Below is a small trained network, with its code and all its weights. Each question gives an input and a class and asks what happens when units are switched off, that is, made to give their printed mean instead of their output.

import numpy as np


def w(rows, s, z=0):
    codes = np.array(rows[::2]) - 128.0
    scale = np.full(codes.shape[1], s)
    scale[-1] = z or s
    return codes * scale


def f(y):
    return y / 2 * (1 + np.tanh(0.7978845608 * (y + 0.044715 * y**3)))


def log_softmax(a):
    a = a - a.max(-1, keepdims=True)
    return a - np.log(np.exp(a).sum(-1, keepdims=True))


def net(x, mask):
    res = np.array(x, float).reshape(1, 2) / 4 @ E
    y = f(res @ A[0][:, :-1].T + A[0][:, -1])
    res = res + np.where(mask, y, B[0][:, -1]) @ B[0][:, :-1]
    return log_softmax(res[-1] @ U[:, :-1].T + U[:, -1])


A, B = {}, {}
E = w([
[145,37,90,42,201,7,220,67,119],'x0',
[27,140,137,7,113,89,160,187,16],'x1',
],0.012)
A[0] = w([
[248,59,136,158,173,88,176,14,192,254],'neuron 0',
[68,213,163,169,103,164,91,187,68,86],'neuron 1',
[120,153,94,112,85,123,126,123,201,108],'neuron 2',
[22,122,152,72,46,148,98,156,42,149],'neuron 3',
[148,127,106,162,137,127,194,122,133,222],'neuron 4',
[132,111,148,49,128,112,182,122,122,207],'neuron 5',
[21,233,136,125,77,194,97,254,44,227],'neuron 6',
[124,30,114,111,113,99,124,22,147,73],'neuron 7',
[77,74,116,51,163,18,196,127,57,158],'neuron 8',
[174,100,124,233,71,140,98,79,199,176],'neuron 9',
],0.0089,0.0055)
B[0] = w([
[132,119,76,202,112,54,191,36,150,254],'neuron 0',
[130,22,161,86,88,187,103,201,94,192],'neuron 1',
[135,104,110,137,144,149,137,156,143,134],'neuron 2',
[28,128,45,150,175,115,207,154,105,205],'neuron 3',
[144,194,155,121,80,106,89,50,144,160],'neuron 4',
[160,175,151,82,125,45,74,65,129,183],'neuron 5',
[74,222,197,78,71,140,114,170,85,244],'neuron 6',
[166,43,94,74,72,153,131,181,132,178],'neuron 7',
[181,111,100,3,164,125,156,117,129,238],'neuron 8',
[185,154,163,163,210,185,81,91,163,214],'neuron 9',
],0.02,0.021)
U = w([
[167,125,96,249,141,81,102,32,195,253],'0',
[89,193,132,31,147,97,187,161,41,172],'1',
[219,83,82,68,81,67,187,43,133,161],'2',
[132,126,115,175,122,101,165,158,140,23],'3',
[197,168,180,163,140,187,133,66,140,161],'4',
[160,134,220,111,88,189,54,170,112,41],'5',
[36,168,177,158,2,128,120,189,70,198],'6',
[126,89,104,131,152,163,118,107,86,10],'7',
],0.0081,0.0027)

Each question gives the input, the list of numbers given to net, and the class t.
The units are the neurons (one row each of A and B). Each row of codes is followed by its name. A weight is (code - 128) times the scale printed after its matrix; where a second scale follows, it is the last column's (A, B and U).
mask holds one flag per neuron, in row order. A switched-off neuron (its flag False) gives its mean, the last column of its row in B, instead of its output. The means were averaged over made-up inputs and are rounded, as every weight is.
A unit's drop is (log p(t) with every unit on - log p(t) with that unit switched off) / (log p(t) with every unit on - log p(t) with every unit switched off).
most important unit: the unit with the biggest drop
top k neurons: the k neurons with the biggest drops, biggest first
drop when u is switched off: that unit's drop, to one decimal
input [-4,4], class 6: most important unit : neuron 8
input [-6,-1], class 5: top 3 neurons : neuron 0; neuron 9; neuron 3
input [-5,-5], class 4: top 4 neurons : neuron 9; neuron 0; neuron 6; neuron 7
input [-6,-8], class 0: top 2 neurons : neuron 6; neuron 8
input [7,8], class 2: top 4 neurons : neuron 6; neuron 8; neuron 5; neuron 7
input [4,4], class 2: top 3 neurons : neuron 6; neuron 8; neuron 5
input [-8,-7], class 5: top 2 neurons : neuron 0; neuron 1
input [8,-8], class 0: top 2 neurons : neuron 0; neuron 9
input [6,6], class 2: top 2 neurons : neuron 6; neuron 8
input [0,-1], class 0: top 2 neurons : neuron 8; neuron 6
input [-4,-1], class 5: top 2 neurons : neuron 0; neuron 3
input [7,7], class 2: top 2 neurons : neuron 6; neuron 8
input [-4,-5], class 0: drop when neuron 3 is switched off : -0.1
input [-4,-2], class 5: drop when neuron 0 is switched off : 0.2
input [-2,1], class 6: drop when neuron 8 is switched off : 0.6
input [-2,3], class 6: top neuron : neuron 8
